How the nodes are linked:
BL: δ>PB, γ>MG, ε>JQ, λ>-, ξ>TT, π>HD
DJ: δ>LZ, γ>MT, ε>JL, λ>HG, ξ>HM, π>DG
FS: δ>JD, γ>HF, ε>CN, λ>MB, ξ>FQ, π>SJ
SJ: δ>FS, γ>FD, ε>PH, λ>TJ, ξ>LD, π>BR
BB: δ>TT, γ>GH, ε>JC, λ>-, ξ>MT, π>CC
RL: δ>RH, γ>HL, ε>CL, λ>RG, ξ>QQ, π>DC
JL: δ>SQ, γ>DJ, ε>QQ, λ>SC, ξ>RJ, π>FZ
DG: δ>DJ, γ>SC, ε>FZ, λ>LC, ξ>MJ, π>DL
LZ: δ>PM, γ>ZL, ε>SQ, λ>BM, ξ>NJ, π>DJ
CC: δ>BB, γ>GB, ε>RG, λ>-, ξ>SC, π>TP
QQ: δ>MD, γ>JL, ε>MQ, λ>DG, ξ>HP, π>JH
NB: δ>MG, γ>-, ε>HD, λ>-, ξ>GH, π>PJ
TR: δ>ML, γ>DT, ε>NR, λ>GQ, ξ>-, π>RQ
RN: δ>JQ, γ>HD, ε>ZT, λ>PJ, ξ>JC, π>GZ
SQ: δ>RC, γ>LZ, ε>MD, λ>MT, ξ>JZ, π>JL
ML: δ>RJ, γ>MJ, ε>TC, λ>ZP, ξ>-, π>TR
HD: δ>BL, γ>NB, ε>RN, λ>-, ξ>BB, π>QR
BQ: δ>PR, γ>TC, ε>-, λ>TR, ξ>-, π>QG
RT: δ>SM, γ>-, ε>DD, λ>-, ξ>NB, π>RF
DC: δ>RL, γ>HR, ε>JT, λ>DR, ξ>JH, π>TQ
LC: δ>HG, γ>-, ε>MR, λ>-, ξ>BS, π>FB
PG: δ>CR, γ>MD, ε>-, λ>JL, ξ>TN, π>MQ
HM: δ>NJ, γ>HB, ε>RJ, λ>HS, ξ>-, π>MJ
ZM: δ>BH, γ>NT, ε>-, λ>SL, ξ>ZR, π>FR
JC: δ>FG, γ>BB, ε>HL, λ>GB, ξ>DJ, π>RG
RF: δ>RT, γ>-, ε>TD, λ>-, ξ>PJ, π>CH
QN: δ>MF, γ>DQ, ε>QL, λ>CT, ξ>DP, π>QJ
HP: δ>BZ, γ>RJ, ε>PR, λ>MJ, ξ>-, π>TC
TH: δ>HR, γ>DR, ε>TQ, λ>GF, ξ>GT, π>MN
BR: δ>SJ, γ>PC, ε>ZF, λ>MF, ξ>LH, π>HT
TJ: δ>MB, γ>DD, ε>PC, λ>RF, ξ>RN, π>MF
MN: δ>TH, γ>GD, ε>RD, λ>TT, ξ>RC, π>TZ
NJ: δ>CG, γ>PN, ε>JZ, λ>SG, ξ>-, π>HM
GT: δ>FZ, γ>DL, ε>DM, λ>CJ, ξ>TR, π>RC
QF: δ>HB, γ>HS, ε>MJ, λ>-, ξ>-, π>ZP
HF: δ>QL, γ>QJ, ε>FS, λ>FC, ξ>SL, π>FD
HS: δ>SG, γ>-, ε>QF, λ>-, ξ>-, π>BS
MH: δ>DP, γ>PB, ε>SL, λ>MG, ξ>GD, π>JQ
TQ: δ>DC, γ>TH, ε>ZR, λ>GD, ξ>DM, π>RD
LH: δ>LD, γ>ZT, ε>TB, λ>GZ, ξ>RL, π>JN
DL: δ>DG, γ>MR, ε>GT, λ>FB, ξ>DT, π>PM
JJ: δ>MQ, γ>JH, ε>-, λ>GT, ξ>BQ, π>TL
TD: δ>DD, γ>RF, ε>MF, λ>-, ξ>QR, π>DQ
ZT: δ>FM, γ>RN, ε>LH, λ>QR, ξ>HL, π>QB
GQ: δ>ZP, γ>GG, ε>CG, λ>-, ξ>-, π>PN
PC: δ>FD, γ>TJ, ε>BR, λ>TD, ξ>ZT, π>GL
BD: δ>FR, γ>LD, ε>-, λ>ZT, ξ>GR, π>TB
MG: δ>RZ, γ>-, ε>BL, λ>-, ξ>LB, π>NB
GR: δ>QP, γ>RH, ε>-, λ>HL, ξ>PG, π>CL
LD: δ>FQ, γ>FM, ε>BD, λ>RN, ξ>RH, π>LH
QL: δ>GL, γ>QN, ε>JD, λ>JP, ξ>GP, π>HF
RG: δ>JC, γ>CC, ε>HR, λ>HJ, ξ>DG, π>DR
QJ: δ>QN, γ>JP, ε>HF, λ>SM, ξ>MH, π>MB
CN: δ>CM, γ>FS, ε>-, λ>FD, ξ>FR, π>PH
CM: δ>BP, γ>JD, ε>-, λ>HF, ξ>ZM, π>CN
CR: δ>TL, γ>JG, ε>-, λ>SQ, ξ>ZH, π>PG
PM: δ>DL, γ>CJ, ε>RC, λ>QH, ξ>CG, π>LZ
CJ: δ>MR, γ>FB, ε>PM, λ>-, ξ>GQ, π>ZL
DR: δ>RG, γ>TP, ε>TH, λ>FF, ξ>DL, π>GD
ZH: δ>QG, γ>ZS, ε>-, λ>JZ, ξ>-, π>TN
JH: δ>QQ, γ>FZ, ε>JJ, λ>DL, ξ>TC, π>DM
JG: δ>DM, γ>RC, ε>CR, λ>LZ, ξ>ZS, π>MD
HT: δ>BR, γ>GL, ε>BP, λ>QN, ξ>JN, π>JD
TN: δ>ZH, γ>BZ, ε>-, λ>RJ, ξ>-, π>PR
TC: δ>HP, γ>ML, ε>BQ, λ>DT, ξ>-, π>NR
TL: δ>JJ, γ>DM, ε>-, λ>RC, ξ>QG, π>CR
RQ: δ>TR, γ>CG, ε>ZS, λ>PN, ξ>-, π>JZ
JQ: δ>MH, γ>BL, ε>FM, λ>NB, ξ>FG, π>RN
SC: δ>MT, γ>HG, ε>DG, λ>-, ξ>QF, π>MR
HB: δ>PN, γ>SG, ε>HM, λ>-, ξ>-, π>QF
TZ: δ>MN, γ>FG, ε>RH, λ>BB, ξ>SQ, π>HL
RD: δ>TQ, γ>MN, ε>QP, λ>FG, ξ>JG, π>RH
RJ: δ>JZ, γ>HM, ε>HP, λ>QF, ξ>-, π>ML
CG: δ>DT, γ>GQ, ε>RQ, λ>GN, ξ>-, π>NJ
JP: δ>DQ, γ>CT, ε>QJ, λ>-, ξ>PB, π>FC
FZ: δ>JL, γ>DG, ε>JH, λ>MR, ξ>ML, π>GT
PR: δ>TN, γ>HP, ε>-, λ>ML, ξ>-, π>BQ
FQ: δ>NT, γ>SL, ε>FR, λ>JQ, ξ>RD, π>LD
TT: δ>GF, γ>LB, ε>FG, λ>-, ξ>ZL, π>BB
FR: δ>ZM, γ>FQ, ε>-, λ>FM, ξ>QP, π>BD
BP: δ>ZF, γ>HT, ε>-, λ>QL, ξ>BH, π>CM
SM: δ>CT, γ>-, ε>FC, λ>-, ξ>MG, π>RT
MB: δ>QJ, γ>FC, ε>FD, λ>RT, ξ>JQ, π>TJ
GF: δ>TP, γ>FF, ε>GD, λ>-, ξ>CJ, π>TT
MF: δ>TJ, γ>TD, ε>GL, λ>CH, ξ>GZ, π>QN
DP: δ>GZ, γ>SN, ε>GP, λ>RZ, ξ>DR, π>MH
QH: δ>FB, γ>-, ε>ZL, λ>-, ξ>GN, π>BM
FF: δ>HJ, γ>-, ε>GF, λ>-, ξ>FB, π>LB
MT: δ>ZL, γ>BM, ε>DJ, λ>-, ξ>HB, π>SC
ZF: δ>PH, γ>BR, ε>-, λ>GL, ξ>TB, π>BP
JZ: δ>RQ, γ>NJ, ε>BZ, λ>HB, ξ>-, π>RJ
GD: δ>DR, γ>GF, ε>MN, λ>LB, ξ>PM, π>FG
CL: δ>GR, γ>RL, ε>-, λ>HR, ξ>MQ, π>JT
MR: δ>SC, γ>LC, ε>DL, λ>-, ξ>ZP, π>CJ
ZP: δ>QF, γ>BS, ε>DT, λ>-, ξ>-, π>GQ
DQ: δ>TD, γ>CH, ε>QN, λ>-, ξ>SN, π>JP
MD: δ>JG, γ>SQ, ε>PG, λ>DJ, ξ>BZ, π>QQ
MJ: δ>HM, γ>QF, ε>ML, λ>BS, ξ>-, π>DT
GB: δ>GH, γ>-, ε>CC, λ>-, ξ>HG, π>HJ
DT: δ>MJ, γ>ZP, ε>TR, λ>GG, ξ>-, π>CG
JT: δ>CL, γ>DC, ε>-, λ>TH, ξ>JJ, π>ZR
GG: δ>BS, γ>-, ε>GQ, λ>-, ξ>-, π>GN
HG: δ>BM, γ>-, ε>SC, λ>-, ξ>HS, π>LC
HJ: δ>GB, γ>-, ε>TP, λ>-, ξ>LC, π>FF
BM: δ>QH, γ>-, ε>MT, λ>-, ξ>SG, π>HG
GN: δ>GG, γ>-, ε>PN, λ>-, ξ>-, π>SG
QR: δ>HD, γ>PJ, ε>GZ, λ>-, ξ>CC, π>SN
ZL: δ>CJ, γ>QH, ε>LZ, λ>-, ξ>PN, π>MT
NR: δ>TC, γ>TR, ε>QG, λ>CG, ξ>-, π>ZS
RZ: δ>LL, γ>-, ε>PB, λ>-, ξ>FF, π>MG
GL: δ>PC, γ>MF, ε>HT, λ>DQ, ξ>QB, π>QL
CT: δ>CH, γ>-, ε>JP, λ>-, ξ>RZ, π>SM
TB: δ>BD, γ>LH, ε>-, λ>QB, ξ>CL, π>BH
BZ: δ>ZS, γ>JZ, ε>TN, λ>HM, ξ>-, π>HP
PB: δ>SN, γ>RZ, ε>MH, λ>-, ξ>GF, π>BL
LB: δ>FF, γ>-, ε>TT, λ>-, ξ>QH, π>GH
PH: δ>CN, γ>SJ, ε>-, λ>PC, ξ>BD, π>ZF
DM: δ>JH, γ>GT, ε>TL, λ>PM, ξ>NR, π>JG
GP: δ>QB, γ>DP, ε>NT, λ>PB, ξ>TH, π>SL
QP: δ>ZR, γ>RD, ε>-, λ>TZ, ξ>CR, π>GR
PJ: δ>NB, γ>-, ε>QR, λ>-, ξ>GB, π>LL
TP: δ>CC, γ>HJ, ε>DR, λ>-, ξ>MR, π>GF
BS: δ>HS, γ>-, ε>ZP, λ>-, ξ>-, π>GG
SN: δ>QR, γ>LL, ε>DP, λ>-, ξ>TP, π>PB
QG: δ>BQ, γ>NR, ε>-, λ>RQ, ξ>-, π>ZH
FM: δ>SL, γ>JQ, ε>LD, λ>HD, ξ>TZ, π>ZT
PN: δ>GQ, γ>GN, ε>NJ, λ>-, ξ>-, π>HB
HL: δ>TZ, γ>JC, ε>RL, λ>CC, ξ>JL, π>HR
QB: δ>ZT, γ>GZ, ε>JN, λ>SN, ξ>HR, π>GP
RH: δ>RD, γ>TZ, ε>GR, λ>JC, ξ>MD, π>RL
ZR: δ>JT, γ>TQ, ε>-, λ>MN, ξ>TL, π>QP
MQ: δ>PG, γ>QQ, ε>-, λ>FZ, ξ>PR, π>JJ
GH: δ>LB, γ>-, ε>BB, λ>-, ξ>BM, π>GB
BH: δ>TB, γ>JN, ε>-, λ>GP, ξ>JT, π>ZM
JD: δ>HT, γ>QL, ε>CM, λ>QJ, ξ>NT, π>FS
FC: δ>JP, γ>SM, ε>MB, λ>-, ξ>BL, π>DD
SG: δ>GN, γ>-, ε>HB, λ>-, ξ>-, π>HS
ZS: δ>NR, γ>RQ, ε>ZH, λ>NJ, ξ>-, π>BZ
CH: δ>RF, γ>-, ε>DQ, λ>-, ξ>LL, π>CT
HR: δ>HL, γ>RG, ε>DC, λ>TP, ξ>FZ, π>TH
NT: δ>JN, γ>GP, ε>ZM, λ>MH, ξ>TQ, π>FQ
FG: δ>GD, γ>TT, ε>TZ, λ>GH, ξ>LZ, π>JC
LL: δ>PJ, γ>-, ε>SN, λ>-, ξ>HJ, π>RZ
DD: δ>FC, γ>RT, ε>TJ, λ>-, ξ>HD, π>TD
JN: δ>LH, γ>QB, ε>BH, λ>DP, ξ>DC, π>NT
FD: δ>HF, γ>MB, ε>SJ, λ>DD, ξ>FM, π>PC
RC: δ>GT, γ>PM, ε>JG, λ>ZL, ξ>RQ, π>SQ
FB: δ>LC, γ>-, ε>CJ, λ>-, ξ>GG, π>QH
GZ: δ>RN, γ>QR, ε>QB, λ>LL, ξ>RG, π>DP
SL: δ>GP, γ>MH, ε>FQ, λ>BL, ξ>MN, π>FM

The rows follow the links: the fewer symbols apart two nodes are, the more alike their rows tend to be.

Each row is also shifted at random along 6 hidden directions that mean nothing.

Known rows, each with its node:
[ 877, -329, -119, -162,  -54,   64, -249,  144,  313, -293,  273,  600,  -81,   49,   -1,  395,  486,  -29,   99,  -66, -305, -132,  -96,  143,  228, -220,  135,  -59, -400,  120,  709,   52,  -48, -391, -176,  384,  569,   39, -154,  216, -260]: DL
[-760,  405,  123,   81, -194,  159,  256,    5,  222,  258,  128, -132,  -26,    4, -142,  -29,   32, -275,  -74,  167,  -54,   74, -129,  -63, -593,   71, -152, -127,  349,  -59, -208,   51,  299,  299, -123,   83, -361,    0,  102, -225,  139]: CL
[-261,  -49, -143,   15,  -89,  172, -108,   32,  273, -143,  138, -191,   10,    4, -227, -294,  416, -311, -200, -110, -332,  -91, -186,  121, -400,    2,   67, -580,  295,  157,  189,  129, -110,   16, -212,  -12,  -39,  244,  235, -134,  142]: PR
[-458,   59,   42,  152, -259,   32,  563,  448, -185,   51,  102,  226,   76,   -8,  154,  522, -380, -322,   73,  -58, -431,   35,   74, -290, -406,  301, -355, -101,  277, -211,   68,  -26,  749,  -73, -187,  236, -185, -210, -104,   24, -227]: BR
[-618, -120,   57, -305,  251,  -62, -210,   22,  -33,  271, -120, -641,   20,   45, -135, -313,  268,  278, -233,  196,  -46, -361,  -87,  130,  -24, -129,    2,   28, -122,   63,   44,   54, -561,   30, -145, -224,  327, -291,  -73,   97,  199]: HS
[ 135,  218, -128, -171,  280,  -73, -349, -109,  415,  211, -572, -781,   19,   25, -111,  -32, -180,  271,   91, -298, -128, -157, -259,  293,   64, -279, -119,  661,  167,  253, -437,  227,  -74,  136,  -83,  105,   66,   62,  190,  -53,  292]: TR
[ 401,  171,   43,  144,  286,  319, -280,    0,  268,  330, -195, -362,   16,  -79, -427, -202,  -37,  100,  297,  -83,  322,  134, -126,  358, -206,  -62,  114,  348,  117,   -9, -622,  258, -188,  281, -102,  210,   31, -211,  -28, -401,   90]: TH
[ -93,  256,  -74,   85, -177,  164,  279,  293,  275,  137,   80,  243,   -3,   28,  170,  267,   41,    0,  -27,  213,   56,   28, -229, -265, -359, -173,   24,  137,  162,   13,  -91,  206,  254,  216, -157,  148,  -76, -302,   79,  -59,   42]: DC
[ -213,  -410,   138,   181,  -480,  -107,   112,    54,   -55,  -378,   354,   215,   -38,   -16,   -42,  -118,   425,  -406,    -9,    73,  -243,  -219,   317,   -76,  -376,   665,   128, -1136,   306,  -356,   543,  -225,  -144,  -119,  -293,   105,   -99,   282,   -97,  -104,  -252]: LD
[-420, -135,  170, -217,  411,   85, -373, -241,    3,  332,  -43, -241,  -37,    3, -349, -555,  268,  121, -122,  110,  220,  300,   34,  356,  209,  127,  165,   63, -388,   32,   15,  -55, -381, -305,  171,  -66,  244,  -35, -244,  -37,  100]: FB
[-292, -321,  281, -103,  -94, -286,   20,  -60, -472,  -42,  145,  -98,  -99,  -40,  216, -128,  -19,  118, -130,  227,  -43, -368,  498, -240,  125,  414,   10, -345, -295, -125,  346, -330, -233, -195,  -17,  -57,  184,  -95, -310,  314, -163]: MG
[-126,  -87,  186, -111, -152,   55,  -96, -366,  -27,   96,  -18,  120,  -39,   81, -222, -110, -265,  183,   83, -118,  159,  429,  216,    7,  131,  485,  161,  108, -348, -184,   53,  -13,   14,  -73,  -24,  249,  292,   24, -157,  -94,   44]: GD
[ 772, -221, -258,  -26,   48,  155,   25,  -31, -165,   67,  100,  189,  -63,   15, -260, -284,  -19,  418,  103,  -84,  414,  366,  118,  -11,  256,  291,  741, -242,   55, -280, -289,  211, -557,  314,  -92, -265,  283, -236, -238,  -37,  420]: SN
[-672,   65,  -26,   74, -707, -378,  504,  -74,  124, -303,  227,  157,  -98,   24,  178,  247, -519,   14, -170,   82,  -74,   98,   93, -559,  -80,  537,  138, -424,  115, -168,  374,  -49,  309,  131, -265,  208, -132,  263,  230,  -43,    3]: RH
[-763,  -43,  191,  260, -397,  -71,   26,   15,  241, -192,  365,  148,    1,  105,  155,  178,  311,   90,   56,  337,  140, -512, -247, -384, -230, -284,  224, -377,  251, -336,  244, -120, -429,  348, -177,   82,  -94, -222,   72,  -61, -132]: JT
[-473, -277,  331,   66,   13,   44,   15,  174, -476,  -53,  202,  192,  -57,  -44, -107, -216,  228, -244,  -21,   -4,  -80,  213,  436,   49,   32,  461,   76, -490,  -60, -308,  220, -243,  -49, -219,   13,  -57,   25,  -55, -348,   13, -215]: FC
[-104,   -1,  427,  184,  133, -151, -180, -109, -389, -120,   73,  304,  130,    0,  255,  -22,  210, -230,    7,  190,  216,    0,  231,  243,  143,  -90, -221,  -41, -353,   68,  229, -448,   62, -271,  544,    8, -394,  252,   16,   47, -504]: JQ
[-726, -145,  262,  200,   48,    8, -203, -182, -336, -108,  190,  373,  -14,    3,   -7,  -20,   39,  362,  188,  342,  674, -106,   24,  -70,  325,  -44,  526,   20,  -95, -510, -241, -228, -743,  201,  206, -353,  112, -599, -315, -110,  -85]: DQ
[ 315,  -10,  126,  384,  -12,  -28,  -44,   15, -204, -279,  -27,  -24,  111,  -41,   22, -222,  123, -179,   89, -143,   91,  -70,  217,  227, -103,  165, -100, -328,  225, -169, -181, -261,   66,   60,  174, -192, -327,  274,   70, -104, -202]: SJ
[-856,  229,  303,   61, -189, -304,   11, -280,  104,   61,  -15,  -40,  -66,  -28,   74,   -4, -243, -192,  -77,  135,   -7,  121,  173,  -73, -145,  127, -346,  113, -134,    5,   91, -196,  273, -104,   97,  134, -296,  219,   99, -141, -188]: TZ
[-1006,  -117,   172,  -352,  -243,  -303,   161,    19,   -20,   201,    60,    76,   -48,     5,   416,   594,     6,   334,  -109,   431,   -42,  -465,  -212,  -501,   149,  -330,   -83,   232,  -278,   -13,   449,   -74,  -173,   -66,  -138,    17,   250,  -550,  -182,   274,   -45]: SC
[ 199, -257,  -64,   14,  129,   40,  230,  259, -588,   34,  197, -164, -102,   42, -100, -412,  278, -196, -114,  171, -101, -228,  366,   23, -152,  271,  -31, -548,  257, -108,  -25, -275, -291,  -53,  -93, -375,  -55, -230, -260,    0,  -80]: DD
[ -86, -387,   -8, -107,    9,   69,  227,   11, -280,  129,   73,  132,  -53,   -3, -228, -249,  -43,  -19,  117, -194,   88,  320,  430,   87,   33,  691,  243, -355,  -39, -302,   53,  -19,  -27, -127,  -62,  -13,  350, -247, -516,   86,   76]: CT
[-869,   13,   68, -153,   -2, -210,   19,  -22,  -29,  105,  100,  -37,    1,   -7,  231,  -61,  287,  -45, -343,  445,   41, -265, -178, -154,   68, -408,   13, -206, -215,  128,  306, -173, -183, -110,   41, -122, -104,  -52,  180,  238,    6]: DJ
[-594,  239,  192,  -75,  184,   73, -144,  161,  248,  254,   17, -264,    3,    2,   66,  131,  373, -114,  -64,  223, -106, -402, -358,  136, -253, -606, -342,  335,   78,  201,  -10,  -21,  -71,   23, -130,  212,   57, -336,   25,  -10, -105]: FZ
[  55,  -80, -187, -333,  -13,  -24,  254,  353,  343,   84, -153, -456,  -63,   14,  -20,  354,   71,  -56,  -50, -183, -868, -335, -242, -157, -221,   -4, -333,  183,  142,  266,  217,  246,  264, -166, -553,  324,  233,  -21,   99,  151,  118]: ML
[-682,  360,  464,  173,   72, -215,  179,  237, -288,  115, -156, -343,   39,  -67,  302,  274,  -94, -165,   37,  262,  -83, -596,  129, -109, -357, -226, -740,  248,  127,   84,  -77, -334,  224, -149,  250,  -22, -470, -242,   11,  -95, -455]: ZT
[ -45,   26,  316,  230,   58,   43,   51,  274,   11,   82, -273, -500,   22,  -22, -107,  409, -207,  -48,  363, -265, -422, -465,  127,  111, -270,  246, -546,  396,  378, -296, -378,  -30,  256,  -18, -245,  375, -123, -316, -288, -308, -363]: JD
[  84,  151,  218,  113,   63,  279,  164,  419,   32,   55,  175,  415,    1,   34,   52,  435,  231, -199,  163,  232,   13,  -70,  -77,  -60, -256, -359, -254,  211,   77,  -15,   18,  -33,  231,   33,  123,  106, -128, -421, -229,   14, -299]: QB
[ 497, -116, -103,  288, -133, -189,  116, -190, -289, -127, -107,  228,  -10,  -43,  117,  -22, -648,  378,  174, -197,  391,  212,  335, -145,  374,  385,  419,  -68,   61, -367, -432,  -77, -141,  226,  180, -302,  -95,   57,   44,  -55,  168]: QJ
[ -40,  129,  244,  364,  362,  467,  -83,  233, -190,  147,   75,  108,   -1,  -37, -165,  -80,  406, -346,  160,   54,  163,  -40, -172,  416, -451, -234, -199,  -18,  361, -117, -424,  -76,   49,  151,  248,  -89, -276, -273,  -92, -323, -235]: HT
[  28,  119,   78,   77, -308,   96,  -43,  -92,  442, -221,   82,  477,   36,   -9,   55,  419, -104, -278,  122, -345, -239,  267, -184,   51, -172,  -80, -160,  194, -129,   99,  397,  112,  680, -195,  -53,  564,   19,  358,  208, -165, -295]: CR
[ 217,  188,  -90,   93, -220,  182,  120,  150,  107,   19,  204,  390,   84,   90,  156,  243,  218,   44,  -22,  367,  188, -132, -326, -263,  -97, -458,  159,  -74,  177,   13,    8,   95, -112,  340,  -24,  -49, -104, -328,  -72,   30,   30]: HR
[ 779,   89, -544, -220,  -91,  212,   79,   59,  192,    2,   92,  283,   91,   41,  146,   89, -109,  240,  -90,   47,  198,  279, -227, -248,  188, -438,  416,   -7,   11,  269,  -78,  270, -122,  389,   81, -203,  133, -124,  246,  201,  570]: DG
[ 638,   17, -228,  -86,  327,  274,  -52,   33, -544,  107,  221,  333,  -10,  -68, -102, -419,  335, -202, -185,  238,  338,  396,   92,  192,   92, -172,  124, -137, -118,  176,    3, -216, -221, -115,  438, -418, -160, -117, -176,  169,  179]: NB
[  -7,  210, -177,  127, -105,  -45,  139, -343, -170,   21,   15,  -67,  -40,  -30, -133, -502, -512,   21, -121,  -55,  491,  557,  268,  -96,   39,  389,  266, -402,  278, -227, -469,   71,  -73,  247,  216, -355, -413,  295,  290, -125,  384]: FM
[-414,  -26,    5,  211, -430,  230,  208,   84,   30, -253,  644,  642,   60,   39,   30,  -15,  377, -256,   19,  275,  154,  250,  -75, -174, -341,  110,  348, -812,  261, -194,  277, -189,  -63,  301, -145,  -13, -340,   95,  189,  -89,  -32]: TB
[-232,  119, -181,  101, -569,   12,  222, -219,  333, -320,  335,  847,  -89,    0,  143,  202,   11, -256,  -51,  -42,   34,  381, -142, -170,  -77,   31,  192, -358,  -90,   10,  517,   37,  418,  -58,   64,  274, -157,  440,  407,  -71,  -26]: PG
[-436, -495,  144,  -70,  -65, -255, -174, -325, -200,  -28,  239,  -92,  -12,  119, -177, -532,  277,  392,  -80,  239,  310, -150,  286, -162,  333,  485,  544, -555, -215, -337,  298, -240, -969,    1, -146, -222,  377, -173, -306,   93,   39]: FF
[-116,  -41, -233, -288,  -46,  270,  261,  139, -334,  290,  341,  466,  -25,  -46,   -7, -231,  292, -151, -197,  446,  215,  525,   12, -135, -123,  121,  194, -381, -272,  214,  192,  -31,  -47,  -13,   78, -193,   76, -228, -144,  217,  232]: BB
[ 147, -203,   33,  156, -155,  105,    6,    2, -103,  -12,   86,  166,   18,  -39,  -48,  155, -254,  417,  296,   62,  312,  -36,   11, -100,  184,   65,  340,   68,  124, -428, -215,   41, -387,  213,  -82,   31,  216, -476, -245, -111,  103]: DP
[-687, -254,  -22, -438, -230, -375,  312, -170, -192,  166,  112, -124, -194,   25,   91,  -32, -297,  160, -204,   94, -318,   54,  216, -552,  175,  541,  198, -251, -271,  -39,  395,   57, -135, -202, -360,   57,  508, -100, -123,  273,  251]: QH
[ 243,  202,   90,   -7, -115,   36,   87,  172,    8, -182,   87,   56,   49,  -23,  285,  356,  125, -492, -141,  124, -425, -313,  -79,  -27, -331, -248, -560,   -4,   56,  244,  310,  -76,  602, -136,   75,  344, -300,  229,  102,  119, -411]: RL
[-1019,  -196,   479,   372,  -299,   -23,  -280,  -218,   307,  -162,   400,   104,    11,   195,  -102,   -61,   543,   285,   150,   430,   668,  -358,  -366,   -32,  -138,   -99,   563,  -490,   157,  -561,   223,  -215,  -998,   381,   -97,   120,    55,  -444,   -38,  -284,  -132]: TQ
[ 240, -161, -169, -388,  158,  105,  -31,   47,    1,   35,  -65,   43,  -26,  -23,  -63,  -12,  190, -280, -162, -214, -441,  372,   83,  142,  131,   83, -232,  -16, -368,  311,  506,   75,  363, -607,  -81,  269,  245,  336,  -62,  303,   -1]: GN
[ 842,  209, -203,  108,  -47,  240,  344,  244,  104,  -18,  -21,  282,   -3,  -72,  121,  389, -176, -129,  209, -172,   38,  224, -195, -121, -286, -122, -106,  310,  313,   96, -309,  189,  533,  253,    9,   18, -215,  -82,   84, -156,   57]: JN
[ 433,   49, -209,   31,  201,  251,  218,   -6, -519,   90,   77,  635,  141,  -32,   -6,  -25, -391, -110,   95, -188,  415,  860,  222,   92,  185,  102,   63,  169, -287,  102, -122, -123,  394, -126,  498, -213,  -98,   81, -145,   42,  -76]: SM

Where do the symbols, taken in turn from left to right, take each start?
Answer with the node's name.
[-696,  153,  -99, -146, -195, -232,   81,   10,  252, -116,   35, -175,  -19,   39,  285,  302,  -19,  -73, -164,   30, -397, -265, -251, -272,  -21, -321, -204,  -31,  132,  130,  228,  108,  221,  -33, -125,   90, -105,  254,  273,  140,  -22]
ε π λ γ γ: ZP
[-379,  272, -274,   -8, -143,  -62,   92, -257,  126, -148,  116,  105,   59,   35,  195,  -94,  -15,  127, -356,  370,  481,   84, -286, -316,  124, -540,  367, -311,   38,  200,  -49,  -69, -319,  383,  320, -522, -250,  194,  456,  181,  483]
ξ δ δ λ: PN
[-375,  216,    5,  -67,  155, -176,   63,  -31, -248,  184,  -19, -384,   43,    3,   22, -315,  175,  -29, -281,  513,  125, -262,   -6, -125, -141, -289, -191, -100,    0,  227,  -97, -205, -369,  110,  235, -370, -238, -179,  129,  106,   67]
γ ξ π: SC
[-639, -260,  365,  -60,  200, -100, -212, -225, -132,  262,  -91, -690,  -77,   31, -476, -584,  220,  132,  -44,   57,   49,  -27,  248,  233, -132,  645,  101, -152, -202, -277,  -63, -116, -575,  -33, -308,  155,  358, -150, -426,  -79,  -48]
ξ γ δ π π: QH
[ 316,  242, -113,  -70,  297,  532,  309,  203, -219,  361,   60,  238,   -1, -102, -165,  119,  -11, -131,  172,   91,  146,  489,  -76,   -7, -286,  -83, -145,  394,   97,   41, -407,  133,  226,   90,  106,  -51,  -22, -500, -182,  -85,  171]
ε δ π: QB
[ -10,   43,  276,  221, -323, -128, -171, -265,  305, -295,    8,  143, -115,   42,  -76,   45, -224,  137,   66, -130,  206,  173,   23,  -52,   -5,  230,  159,   -2,    3, -213,  -23,   38,   74,  179,  -45,  312,  -21,  318,  128, -292,  -83]
ξ γ δ π: RC
[-300,   -6,  263,  170, -240,  -38, -124, -171,   51,  -10,   65,  476,   36,   68,  249,  511, -248,  469,  249,  213,  554, -149, -172, -231,  395, -405,  262,  618, -352, -190,   26,  -22, -285,  113,  302,  232,  197, -489, -114,  -18,  -42]
δ ε π π: MN
[ 895,   -4, -234,  280,  -87,  143,  220,  256, -269, -121,  142,  268,   63,  -89,   95,   44,  -55,  -19,  153,  -15,  195,  -74,   54,  -29,  -20,  -52,  131, -184,  383, -169, -297,    1,  -36,  311,  166, -274, -229, -171,  -30,  -73,  100]
δ λ δ π ξ: QR
[-311,    2, -129, -362,  188,  -49,   21,   54,   91,  330, -192, -425,   -2,  -33,   79,  119,  -38,  198, -201,    0, -294, -237, -214,  -53,  119, -264, -117,  434, -136,  221,   39,  163,    9, -129,  -99,  -39,  271, -133,   29,  196,  224]
γ δ δ δ δ: BS
[-240,   22, -152, -236,  291,  215, -290, -213,  336,  269, -129, -182,  -16,    9, -170,  -19,   -8,  188,   60,  -59,   63,  291, -333,  216,  177, -285,  112,  453, -161,  160, -239,  274,  -57,   20,   34,   57,  257, -149,   28,  -12,  260]
ε ε ε π λ: JZ
[-311,   77,   13, -366,  432,   75,  103,   80, -463,  477,  -23, -194,   24,  -19,  -51, -320,   72, -149, -115,  347,  -29,  246,  107,   13,  -51,   -1, -267,  148,  -98,  282, -103,   18,   22, -262,  120, -104,   58, -364, -234,  104,   17]
ξ ε ε λ: HG
[ 253, -133,  441,  183,  155,   55, -165,  264,   23,   18,  -63, -168,  -69,  -40, -175,  129,  331,  -76,  352,  -44, -200, -556,   73,  218, -313,  137, -288,   57,  125, -331,   -5,  -85,  -86,  -35, -309,  280,  127, -360, -342, -222, -460]
π ξ ε: RD
[ 707, -181, -147,  -85,  -97, -307, -157, -186,  159, -282,  -77, -411,  -26,   64,   20, -292,  171, -204, -307, -257, -378, -107,  226,   83,   67,  165,  -35, -485,   66,  313,  314,  -77,   56, -115, -311,  -35, -164,  749,  363,  153,   70]
γ λ δ ε γ: QH
